Below are the code and all the weights of a small trained network. Each question names an input and a target symbol and asks about switching units off, where a switched-off unit gives its printed mean instead of its output.

import numpy as np


def w(rows, s, z=0):
    codes = np.array(rows[::2]) - 128.0
    scale = np.full(codes.shape[1], s)
    scale[-1] = z or s
    return codes * scale


def f(y):
    return y / 2 * (1 + np.tanh(0.7978845608 * (y + 0.044715 * y**3)))


def softmax(a):
    e = np.exp(a - a.max(-1, keepdims=True))
    return e / e.sum(-1, keepdims=True)


def log_softmax(a):
    a = a - a.max(-1, keepdims=True)
    return a - np.log(np.exp(a).sum(-1, keepdims=True))


def net(x, mask):
    ids = ['Δαεζηπστφψ'.index(c) for c in x.split()]
    T = len(ids)
    res = E[ids] + P[:T]
    u = 0
    for l in range(2):
        r = res
        for j in range(2):
            rows = slice(3 * j, 3 * j + 3)
            q, k, v = (r @ M[l][rows].T for M in (Q, K, V))
            z = softmax(np.where(np.tri(T) > 0, q @ k.T / 3**0.5, -1e9)) @ v
            o = O[l][rows]
            res = res + np.where(mask[u + j], z, o[:, -1]) @ o[:, :-1]
        u += 2
        y = f(res @ A[l][:, :-1].T + A[l][:, -1])
        res = res + np.where(mask[u : u + 4], y, B[l][:, -1]) @ B[l][:, :-1]
        u += 4
    return log_softmax(res[-1] @ U[:, :-1].T + U[:, -1])


Q, K, V, O, A, B = {}, {}, {}, {}, {}, {}
E = w([
[136,70,209,172,107,200,154],'Δ',
[160,104,147,115,87,104,106],'α',
[55,198,113,107,112,75,75],'ε',
[166,126,71,128,6,233,34],'ζ',
[201,143,210,94,83,205,81],'η',
[189,147,161,237,224,80,61],'π',
[2,183,135,158,90,94,73],'σ',
[113,210,161,187,126,189,62],'τ',
[223,174,39,97,135,162,163],'φ',
[82,81,56,38,121,252,99],'ψ',
],0.016)
P = w([
[201,148,237,116,86,138,98],'0',
[127,146,193,67,126,95,139],'1',
[150,140,182,82,155,63,120],'2',
[166,140,163,164,113,213,135],'3',
[119,111,174,142,126,173,157],'4',
[171,147,113,107,159,106,118],'5',
[172,141,112,167,131,221,147],'6',
[137,119,129,144,157,114,155],'7',
[164,140,130,181,162,190,163],'8',
[155,149,73,162,144,255,194],'9',
[151,131,97,122,178,87,174],'10',
[149,79,146,205,104,143,116],'11',
],0.0085)
Q[0] = w([
[24,150,76,122,93,93,183],'0.h0',
[57,52,122,140,100,106,49],'0.h0',
[82,2,50,115,163,60,96],'0.h0',
[253,4,159,135,102,98,8],'0.h1',
[69,161,79,57,162,61,145],'0.h1',
[113,152,50,84,103,151,200],'0.h1',
],0.0063)
K[0] = w([
[196,188,245,193,43,54,98],'0.h0',
[106,207,98,104,116,61,134],'0.h0',
[133,154,163,43,6,163,160],'0.h0',
[167,119,94,176,236,251,234],'0.h1',
[162,56,255,64,42,191,68],'0.h1',
[169,98,252,139,158,127,153],'0.h1',
],0.0053)
V[0] = w([
[87,120,107,1,97,116,147],'0.h0',
[106,94,180,120,93,85,118],'0.h0',
[174,150,139,140,104,88,201],'0.h0',
[66,116,198,70,99,208,107],'0.h1',
[128,158,130,96,101,168,237],'0.h1',
[74,193,138,121,88,138,37],'0.h1',
],0.0092)
O[0] = w([
[97,122,30,62,158,203,222,45],'0.h0',
[244,140,91,130,59,42,155,105],'0.h0',
[145,239,203,200,94,62,173,61],'0.h0',
[76,47,116,117,26,205,111,201],'0.h1',
[66,253,54,153,144,177,249,67],'0.h1',
[127,80,105,240,91,143,36,254],'0.h1',
],0.0057,0.005)
A[0] = w([
[164,139,200,31,51,164,142,183],'0.n0',
[177,111,186,182,85,64,255,133],'0.n1',
[119,114,85,185,49,154,130,185],'0.n2',
[178,192,127,67,89,216,45,249],'0.n3',
],0.0065,0.0017)
B[0] = w([
[194,134,10,112,139,136,172,179],'0.n0',
[158,157,87,129,136,85,179,137],'0.n1',
[149,192,119,148,133,96,169,195],'0.n2',
[87,89,103,51,162,44,92,255],'0.n3',
],0.014,0.0087)
Q[1] = w([
[108,170,114,135,158,136,207],'1.h0',
[25,178,255,27,249,118,42],'1.h0',
[113,78,54,76,183,47,15],'1.h0',
[131,102,132,134,117,177,34],'1.h1',
[73,173,110,109,113,158,150],'1.h1',
[90,35,41,223,65,121,97],'1.h1',
],0.0056)
K[1] = w([
[76,128,203,36,245,67,201],'1.h0',
[102,252,178,162,3,149,114],'1.h0',
[77,124,217,32,248,145,125],'1.h0',
[97,74,47,161,198,192,143],'1.h1',
[222,86,65,55,237,127,186],'1.h1',
[110,206,128,169,73,133,82],'1.h1',
],0.0043)
V[1] = w([
[141,96,142,169,254,198,130],'1.h0',
[227,92,163,87,86,155,168],'1.h0',
[132,140,199,90,140,173,70],'1.h0',
[24,130,125,203,127,153,117],'1.h1',
[79,132,118,81,107,77,165],'1.h1',
[139,139,93,64,128,89,130],'1.h1',
],0.0078)
O[1] = w([
[175,77,137,207,163,120,190,4],'1.h0',
[236,158,78,2,165,115,78,61],'1.h0',
[108,171,134,108,61,218,175,128],'1.h0',
[236,224,70,185,140,66,89,37],'1.h1',
[111,150,158,167,64,160,128,158],'1.h1',
[198,139,207,65,144,88,31,253],'1.h1',
],0.0056,0.0059)
A[1] = w([
[216,193,202,77,252,153,177,153],'1.n0',
[22,139,99,34,116,106,201,127],'1.n1',
[203,120,255,179,56,94,174,253],'1.n2',
[170,129,42,52,82,225,150,163],'1.n3',
],0.0055,0.0019)
B[1] = w([
[37,77,159,80,128,118,253,191],'1.n0',
[173,116,141,193,172,101,221,222],'1.n1',
[112,151,91,56,174,175,69,178],'1.n2',
[200,146,37,155,13,211,211,254],'1.n3',
],0.0066,0.0057)
U = w([
[141,106,140,149,112,92,164,59],'Δ',
[144,113,157,121,125,108,136,25],'α',
[89,142,136,126,128,138,107,175],'ε',
[77,98,196,87,79,137,88,94],'ζ',
[154,154,165,81,126,186,100,54],'η',
[160,3,167,174,175,44,133,98],'π',
[177,138,115,163,169,120,117,163],'σ',
[147,89,154,173,114,125,123,253],'τ',
[92,174,151,84,194,141,153,221],'φ',
[91,2,104,170,148,179,138,157],'ψ',
],0.0072,0.0026)

Each question gives the input, a string of symbols that net reads in full, and the target symbol t.
The units are the heads (3 rows each of Q, K, V and O) and the neurons (one row each of A and B). Each row of codes is followed by its name. A weight is (code - 128) times the scale printed after its matrix; where a second scale follows, it is the last column's (O, A, B and U).
mask holds one flag per unit, layer by layer, with each layer's heads first. A switched-off unit (its flag False) gives its mean, the last column of its rows in O or B, instead of its output. The means were averaged over made-up inputs and are rounded, as every weight is.
A unit's drop is (log p(t) with every unit on - log p(t) with that unit switched off) / (log p(t) with every unit on - log p(t) with every unit switched off).
The circuit of an input: a set's keep is (log p(t) with only the set's units on - log p(t) with every unit switched off) / (log p(t) with every unit on - log p(t) with every unit switched off). Starting from all 12 units, units are removed one at a time, each time the one whose removal leaves the highest keep (on an exact tie, the one counted first), for as long as the keep stays at least 0.8.
units of the circuit, in order: the units of the circuit, biggest drop first
k most important neurons: the k neurons with the biggest drops, biggest first
k most important neurons of layer l: the k neurons of layer l with the biggest drops, biggest first
heads that matter: for each layer, one digit per head in row order, 1 if its drop is at least 0.15 and else 0, layers parted by /
input π ψ α, target ψ: heads that matter => 11 / 01
input ψ α π Δ, target π: heads that matter => 11 / 10
input η π φ Δ η, target φ: most important neuron => [1.n0]
input π ψ ζ, target ψ: heads that matter => 11 / 01
input ζ η Δ σ ζ, target σ: 2 most important neurons => [0.n0, 0.n2]
input α φ φ φ φ, target φ: units of the circuit, in order => [0.h1, 0.h0]
input Δ η φ ζ φ π τ, target ζ: heads that matter => 10 / 01
input ψ α ψ α, target ψ: heads that matter => 10 / 00
input Δ Δ φ φ π, target φ: units of the circuit, in order => [0.h1, 1.n0]
input ζ η τ, target ζ: units of the circuit, in order => [0.n3, 0.n0, 1.h1]
input α φ ψ φ, target ψ: units of the circuit, in order => [0.h0, 1.n3]
input τ π ε φ ψ ε ψ φ, target ψ: units of the circuit, in order => [0.h0, 0.n2]
input ζ π η α α α φ ψ η, target ψ: 2 most important neurons of layer 1 => [1.n3, 1.n0]
input α π φ ζ ψ φ η φ η φ φ φ, target φ: units of the circuit, in order => [0.h1]
input ε π σ α α φ ζ Δ, target φ: 2 most important neurons of layer 0 => [0.n3, 0.n1]
input σ ψ ψ, target ψ: units of the circuit, in order => [0.h0, 0.h1]
input ζ φ π, target φ: 3 most important neurons => [0.n3, 1.n2, 1.n0]
input ψ ζ τ φ π φ Δ, target φ: heads that matter => 01 / 00
input π φ α, target φ: units of the circuit, in order => [0.h1, 0.h0]
input ζ ζ α ε ζ σ ε Δ ψ η, target ψ: heads that matter => 10 / 00
input α π φ α σ π α η, target π: units of the circuit, in order => [0.n3, 0.h0, 1.n3]
input η σ τ Δ, target σ: heads that matter => 01 / 11
input π σ α, target σ: 3 most important neurons => [0.n3, 0.n0, 0.n1]
input τ η π η η π Δ, target π: units of the circuit, in order => [0.h1]
input φ π ζ, target π: 2 most important neurons of layer 0 => [0.n3, 0.n0]
input α π ε α π η, target π: heads that matter => 11 / 00
